Here is a tiny trained network, its code and every weight. The questions are about switching its units off for an input and a target symbol, where a switched-off unit gives its printed mean instead of its output.

import numpy as np


def w(rows, s, z=0):
    codes = np.array(rows[::2]) - 128.0
    scale = np.full(codes.shape[1], s)
    scale[-1] = z or s
    return codes * scale


def norm(h):
    return h / np.sqrt((h * h).mean(-1, keepdims=True) + 1e-5)


def f(y):
    return np.maximum(y, 0)


def softmax(a):
    e = np.exp(a - a.max(-1, keepdims=True))
    return e / e.sum(-1, keepdims=True)


def log_softmax(a):
    a = a - a.max(-1, keepdims=True)
    return a - np.log(np.exp(a).sum(-1, keepdims=True))


def net(x, mask):
    ids = ['βγζηθπτφ'.index(c) for c in x.split()]
    T = len(ids)
    res = E[ids] + P[:T]
    u = 0
    for l in range(3):
        q, k, v = (norm(res) @ M[l].T for M in (Q, K, V))
        z = softmax(np.where(np.tri(T) > 0, q @ k.T / 2**0.5, -1e9)) @ v
        res = res + np.where(mask[u], z, O[l][:, -1]) @ O[l][:, :-1]
        u += 1
        y = f(norm(res) @ A[l][:, :-1].T + A[l][:, -1])
        res = res + np.where(mask[u : u + 4], y, B[l][:, -1]) @ B[l][:, :-1]
        u += 4
    return log_softmax(norm(res)[-1] @ U[:, :-1].T + U[:, -1])


Q, K, V, O, A, B = {}, {}, {}, {}, {}, {}
E = w([
[67,106,157,61,72,58,168],'β',
[116,145,130,133,67,164,56],'γ',
[36,146,160,138,162,112,98],'ζ',
[127,188,97,253,143,126,123],'η',
[115,58,155,127,84,149,132],'θ',
[113,97,83,205,122,107,91],'π',
[131,88,98,109,155,83,123],'τ',
[59,125,68,176,137,172,123],'φ',
],0.005)
P = w([
[187,196,128,165,253,181,147],'0',
[94,95,69,87,50,10,143],'1',
[117,125,102,79,80,46,93],'2',
[127,125,79,110,60,48,109],'3',
[120,102,84,108,73,58,120],'4',
[119,108,90,121,56,51,109],'5',
[131,107,67,120,61,52,113],'6',
[131,113,86,112,60,58,138],'7',
[131,112,88,129,83,77,125],'8',
[112,106,89,125,60,67,124],'9',
[123,105,116,124,71,79,136],'10',
[113,112,107,103,76,85,104],'11',
[130,117,108,115,92,91,119],'12',
[130,112,112,100,81,106,104],'13',
],0.0015)
Q[0] = w([
[255,182,197,67,219,191,109],'0.h1',
[45,83,63,235,41,44,38],'0.h1',
],0.0031)
K[0] = w([
[14,132,108,119,2,12,165],'0.h1',
[185,194,171,107,252,245,227],'0.h1',
],0.0027)
V[0] = w([
[61,66,43,109,252,14,196],'0.h1',
[34,202,36,138,156,235,124],'0.h1',
],0.0022)
O[0] = w([
[80,190,21,21,110,208,246,139],'0.h1',
[253,54,58,48,165,158,138,252],'0.h1',
],0.0028,0.0013)
A[0] = w([
[67,50,142,87,39,157,153,109],'0.n1',
[98,72,118,112,117,95,220,255],'0.n2',
[171,112,105,192,79,2,150,122],'0.n3',
[103,155,123,84,144,41,142,187],'0.n4',
],0.0029,0.00096)
B[0] = w([
[170,251,155,82,177,168,231,251],'0.n1',
[196,190,179,130,127,176,18,220],'0.n2',
[136,46,209,48,160,204,170,210],'0.n3',
[137,50,81,118,217,43,14,196],'0.n4',
],0.0025,0.0023)
Q[1] = w([
[29,57,48,93,99,84,137],'1.h1',
[140,152,183,29,72,174,6],'1.h1',
],0.0023)
K[1] = w([
[218,151,211,117,168,220,151],'1.h1',
[90,157,106,251,159,142,215],'1.h1',
],0.0023)
V[1] = w([
[221,169,40,54,80,127,198],'1.h1',
[29,254,140,180,76,143,177],'1.h1',
],0.0028)
O[1] = w([
[169,182,146,142,202,71,23,5],'1.h1',
[131,33,53,146,147,2,178,2],'1.h1',
],0.0046,0.00065)
A[1] = w([
[52,153,182,81,169,44,131,64],'1.n1',
[141,206,97,250,104,157,143,254],'1.n2',
[178,164,131,196,27,110,125,205],'1.n3',
[131,86,41,206,109,162,79,197],'1.n4',
],0.0027,0.0011)
B[1] = w([
[188,114,145,143,24,73,129,194],'1.n1',
[90,17,208,36,158,138,110,234],'1.n2',
[52,172,136,3,221,95,101,228],'1.n3',
[136,107,221,43,75,55,71,252],'1.n4',
],0.0033,0.0021)
Q[2] = w([
[84,132,150,129,75,164,141],'2.h1',
[114,129,201,3,131,96,58],'2.h1',
],0.0057)
K[2] = w([
[143,64,129,162,182,97,92],'2.h1',
[109,67,88,235,254,188,234],'2.h1',
],0.0057)
V[2] = w([
[60,93,199,37,64,141,69],'2.h1',
[172,69,132,192,121,88,5],'2.h1',
],0.0026)
O[2] = w([
[241,179,42,152,197,205,195,253],'2.h1',
[190,150,51,148,4,96,98,103],'2.h1',
],0.0038,0.003)
A[2] = w([
[94,66,75,135,166,164,37,189],'2.n1',
[178,212,34,149,81,136,149,2],'2.n2',
[252,198,175,187,126,229,181,209],'2.n3',
[91,166,182,26,114,42,156,164],'2.n4',
],0.0025,0.00067)
B[2] = w([
[89,109,132,117,23,95,222,239],'2.n1',
[164,91,70,145,190,128,152,154],'2.n2',
[102,140,152,253,145,67,110,253],'2.n3',
[123,148,110,240,138,156,154,255],'2.n4',
],0.0038,0.0019)
U = w([
[166,145,131,88,72,35,212,5],'β',
[193,138,152,226,126,252,140,150],'γ',
[40,73,239,107,246,144,114,132],'ζ',
[148,2,188,179,50,112,44,210],'η',
[41,66,59,88,106,224,228,191],'θ',
[222,107,23,60,232,138,105,50],'π',
[34,170,48,202,168,66,108,165],'τ',
[102,218,127,62,121,215,3,127],'φ',
],0.0037,0.0015)

Each question gives the input, a string of symbols that net reads in full, and the target symbol t.
The units are the heads (2 rows each of Q, K, V and O) and the neurons (one row each of A and B). Each row of codes is followed by its name. A weight is (code - 128) times the scale printed after its matrix; where a second scale follows, it is the last column's (O, A, B and U).
mask holds one flag per unit, layer by layer, with each layer's heads first. A switched-off unit (its flag False) gives its mean, the last column of its rows in O or B, instead of its output. The means were averaged over made-up inputs and are rounded, as every weight is.
A unit's drop is (log p(t) with every unit on - log p(t) with that unit switched off) / (log p(t) with every unit on - log p(t) with every unit switched off).
The circuit of an input: a set's keep is (log p(t) with only the set's units on - log p(t) with every unit switched off) / (log p(t) with every unit on - log p(t) with every unit switched off). Starting from the 12 units with the biggest drops (on a tie, the unit counted first), units are removed one at a time, each time the one whose removal leaves the highest keep (on an exact tie, the one counted first), for as long as the keep stays at least 0.8.
circuit, biggest first: the units of the circuit, biggest drop first
top k neurons: the k neurons with the biggest drops, biggest first
k most important neurons of layer l: the k neurons of layer l with the biggest drops, biggest first
drop of u: that unit's drop, to one decimal
input ζ ζ γ τ τ γ θ τ, target ζ: most important neuron of layer 0 : 0.n3
input φ τ τ φ η γ ζ ζ θ, target γ: 2 most important neurons of layer 1 : 1.n4, 1.n2
input φ η τ τ φ, target φ: circuit, biggest first : 1.h1, 0.h1, 2.h1
input π ζ β β β γ γ φ η, target π: 3 most important neurons of layer 1 : 1.n2, 1.n3, 1.n4
input π η ζ, target π: top 3 neurons : 1.n4, 1.n2, 0.n1
input γ γ φ, target γ: circuit, biggest first : 0.h1, 1.h1
input θ ζ γ, target θ: circuit, biggest first : 1.h1, 0.h1, 2.h1
input π γ β η, target π: top 4 neurons : 1.n3, 1.n2, 0.n1, 1.n4
input η γ γ ζ, target η: 2 most important neurons of layer 1 : 1.n1, 1.n3
input ζ γ π θ φ γ η θ, target ζ: circuit, biggest first : 2.h1, 1.h1, 0.h1, 1.n4
input ζ ζ π π γ θ γ φ π, target ζ: circuit, biggest first : 1.n4, 2.h1, 1.h1
input π θ π ζ γ φ φ ζ γ ζ, target π: 2 most important neurons of layer 1 : 1.n4, 1.n1
input γ ζ θ θ θ γ τ, target γ: circuit, biggest first : 0.h1, 1.h1, 2.h1
input η η φ ζ θ γ φ β γ φ β η, target η: circuit, biggest first : 2.h1, 1.h1, 1.n2
input θ γ π ζ φ η, target θ: 2 most important neurons of layer 1 : 1.n2, 1.n3
input θ γ θ η ζ ζ, target θ: top neuron : 2.n3
input θ γ θ γ γ φ π ζ π, target θ: 2 most important neurons of layer 1 : 1.n1, 1.n3
input ζ η τ θ γ β φ γ ζ γ, target ζ: top 3 neurons : 1.n4, 1.n3, 1.n2
input θ φ ζ η γ, target θ: 2 most important neurons of layer 1 : 1.n3, 1.n1
input η φ γ τ β η ζ θ θ γ γ θ γ φ, target η: most important neuron of layer 1 : 1.n4
input φ φ ζ φ η γ π π γ ζ π ζ π ζ, target φ: 2 most important neurons of layer 1 : 1.n4, 1.n2
input ζ γ π π π θ ζ θ τ, target ζ: top 3 neurons : 1.n4, 0.n3, 1.n2
input θ φ ζ π, target θ: drop of 0.h1 : 0.5
input ζ φ γ θ ζ γ γ θ, target ζ: drop of 0.n4 : 0.0
input η φ γ φ γ θ φ, target η: drop of 1.n4 : 0.3
input ζ γ γ γ π γ φ ζ τ γ β θ θ φ, target ζ: drop of 1.h1 : 0.9
input γ φ τ φ θ η θ η θ, target γ: top neuron : 2.n3
